Below are the code and all the weights of a small trained network. Each question names an input and a class and asks about switching units off, where a switched-off unit gives its printed mean instead of its output.

import numpy as np


def w(rows, s, z=0):
    codes = np.array(rows[::2]) - 128.0
    scale = np.full(codes.shape[1], s)
    scale[-1] = z or s
    return codes * scale


def f(y):
    return np.maximum(y, 0)


def log_softmax(a):
    a = a - a.max(-1, keepdims=True)
    return a - np.log(np.exp(a).sum(-1, keepdims=True))


def net(x, mask):
    res = np.array(x, float).reshape(1, 8) / 4 @ E
    y = f(res @ A[0][:, :-1].T + A[0][:, -1])
    res = res + np.where(mask, y, B[0][:, -1]) @ B[0][:, :-1]
    return log_softmax(res[-1] @ U[:, :-1].T + U[:, -1])


A, B = {}, {}
E = w([
[126,128,127,129,128,127],'x0',
[129,128,130,128,127,129],'x1',
[189,185,138,132,30,12],'x2',
[205,90,200,252,144,142],'x3',
[75,254,153,194,102,188],'x4',
[127,128,129,129,128,129],'x5',
[26,134,232,124,201,36],'x6',
[187,199,50,162,240,85],'x7',
],0.0067)
A[0] = w([
[84,99,128,105,221,213,53],'neuron 0',
[155,146,143,138,79,73,50],'neuron 1',
[159,171,104,131,196,120,41],'neuron 2',
[54,144,196,94,187,52,45],'neuron 3',
[70,140,69,67,119,114,17],'neuron 4',
[141,163,85,119,173,118,66],'neuron 5',
[174,114,166,173,150,124,53],'neuron 6',
[111,106,152,131,115,157,99],'neuron 7',
[100,126,117,97,160,168,75],'neuron 8',
[83,125,146,126,140,93,60],'neuron 9',
[174,108,89,146,90,168,51],'neuron 10',
[117,100,107,132,169,201,12],'neuron 11',
[170,193,77,140,222,86,29],'neuron 12',
[133,142,99,135,156,112,46],'neuron 13',
[175,189,136,109,44,26,28],'neuron 14',
[132,124,201,153,166,101,96],'neuron 15',
[100,105,162,110,90,140,30],'neuron 16',
[155,40,119,78,127,91,20],'neuron 17',
[192,133,80,121,90,189,57],'neuron 18',
[148,144,135,142,95,81,69],'neuron 19',
[112,117,162,93,67,152,70],'neuron 20',
[194,105,169,193,125,149,21],'neuron 21',
[92,78,193,113,38,160,27],'neuron 22',
[87,201,132,159,114,170,21],'neuron 23',
[64,166,67,61,120,125,18],'neuron 24',
[142,141,64,91,92,171,75],'neuron 25',
[165,34,105,87,155,61,44],'neuron 26',
[130,167,109,71,106,94,83],'neuron 27',
[153,118,111,152,111,143,88],'neuron 28',
[86,125,154,139,151,87,36],'neuron 29',
[97,248,167,153,94,180,26],'neuron 30',
[166,123,96,124,97,164,25],'neuron 31',
[123,109,138,127,167,175,79],'neuron 32',
[171,100,183,205,132,136,1],'neuron 33',
],0.016,0.0048)
B[0] = w([
[125,12,176,174,149,120,228],'neuron 0',
[125,58,166,146,155,125,178],'neuron 1',
[104,108,116,65,77,124,197],'neuron 2',
[176,215,220,157,94,133,237],'neuron 3',
[95,178,108,106,217,124,179],'neuron 4',
[100,125,126,74,96,125,183],'neuron 5',
[95,153,104,117,191,129,184],'neuron 6',
[105,105,132,104,109,114,157],'neuron 7',
[117,87,152,158,155,125,167],'neuron 8',
[144,168,162,134,113,121,165],'neuron 9',
[159,177,192,139,110,124,190],'neuron 10',
[131,66,168,163,152,114,177],'neuron 11',
[91,102,108,31,37,137,245],'neuron 12',
[115,128,127,96,105,126,155],'neuron 13',
[114,3,193,178,155,115,226],'neuron 14',
[153,192,169,129,129,130,197],'neuron 15',
[109,122,125,70,94,129,160],'neuron 16',
[150,132,30,170,97,141,190],'neuron 17',
[157,188,204,156,87,121,208],'neuron 18',
[120,72,160,145,145,132,168],'neuron 19',
[97,115,119,60,99,123,175],'neuron 20',
[105,172,109,90,215,136,201],'neuron 21',
[87,106,111,26,56,130,209],'neuron 22',
[159,122,46,178,103,137,190],'neuron 23',
[115,170,100,98,244,137,188],'neuron 24',
[152,198,190,134,120,126,187],'neuron 25',
[167,145,12,194,90,135,213],'neuron 26',
[110,130,121,126,210,142,171],'neuron 27',
[131,165,146,136,133,125,161],'neuron 28',
[139,161,172,146,104,135,170],'neuron 29',
[182,137,8,193,85,127,223],'neuron 30',
[142,163,175,148,95,132,169],'neuron 31',
[129,82,142,144,151,108,170],'neuron 32',
[106,159,99,103,228,131,199],'neuron 33',
],0.035,0.012)
U = w([
[150,213,231,132,107,118,103],'0',
[91,18,186,158,169,98,74],'1',
[47,117,125,3,67,123,118],'2',
[160,139,33,181,108,140,69],'3',
[66,189,131,80,252,134,254],'4',
],0.0055,0.0035)

Each question gives the input, the list of numbers given to net, and the class t.
The units are the neurons (one row each of A and B). Each row of codes is followed by its name. A weight is (code - 128) times the scale printed after its matrix; where a second scale follows, it is the last column's (A, B and U).
mask holds one flag per neuron, in row order. A switched-off neuron (its flag False) gives its mean, the last column of its row in B, instead of its output. The means were averaged over made-up inputs and are rounded, as every weight is.
A unit's drop is (log p(t) with every unit on - log p(t) with that unit switched off) / (log p(t) with every unit on - log p(t) with every unit switched off).
The circuit of an input: a set's keep is (log p(t) with only the set's units on - log p(t) with every unit switched off) / (log p(t) with every unit on - log p(t) with every unit switched off). Starting from the 12 units with the biggest drops (on a tie, the unit counted first), units are removed one at a time, each time the one whose removal leaves the highest keep (on an exact tie, the one counted first), for as long as the keep stays at least 0.8.
circuit, biggest first: the units of the circuit, biggest drop first
unit that matters most: the unit with the biggest drop
top k neurons: the k neurons with the biggest drops, biggest first
drop of u: that unit's drop, to one decimal
input [2,0,1,-4,8,-8,-5,-5], class 3: circuit, biggest first : (neuron 30)
input [-3,-4,-3,-6,4,5,2,-4], class 4: top 3 neurons : (neuron 24; neuron 12; neuron 4)
input [-3,-4,-3,-7,2,-2,-1,6], class 4: top 4 neurons : (neuron 24; neuron 4; neuron 22; neuron 27)
input [-5,0,4,6,-7,7,6,0], class 3: top 3 neurons : (neuron 26; neuron 17; neuron 18)
input [6,6,-6,-2,-4,6,6,4], class 0: top 2 neurons : (neuron 3; neuron 14)
input [5,-4,7,6,6,-7,0,-7], class 1: top 2 neurons : (neuron 14; neuron 12)
input [4,-4,-6,2,4,-5,-4,5], class 1: top 2 neurons : (neuron 0; neuron 11)
input [1,-5,0,-3,8,-4,-1,8], class 2: top 4 neurons : (neuron 12; neuron 2; neuron 5; neuron 26)
input [8,3,7,-8,-5,6,-1,4], class 4: top 3 neurons : (neuron 24; neuron 4; neuron 0)
input [2,8,5,-4,-6,1,-7,8], class 2: top 2 neurons : (neuron 12; neuron 3)
input [0,-6,-6,-3,-1,-4,-5,-6], class 1: top 4 neurons : (neuron 0; neuron 12; neuron 11; neuron 3)
input [-8,5,8,4,-4,3,0,6], class 1: drop of neuron 14 : 1.9
input [5,7,1,-4,-8,-6,-1,4], class 3: drop of neuron 26 : 0.3
input [4,2,-7,-6,4,0,0,-7], class 1: unit that matters most : neuron 0
input [-4,4,6,-4,8,3,7,7], class 3: drop of neuron 25 : 0.3
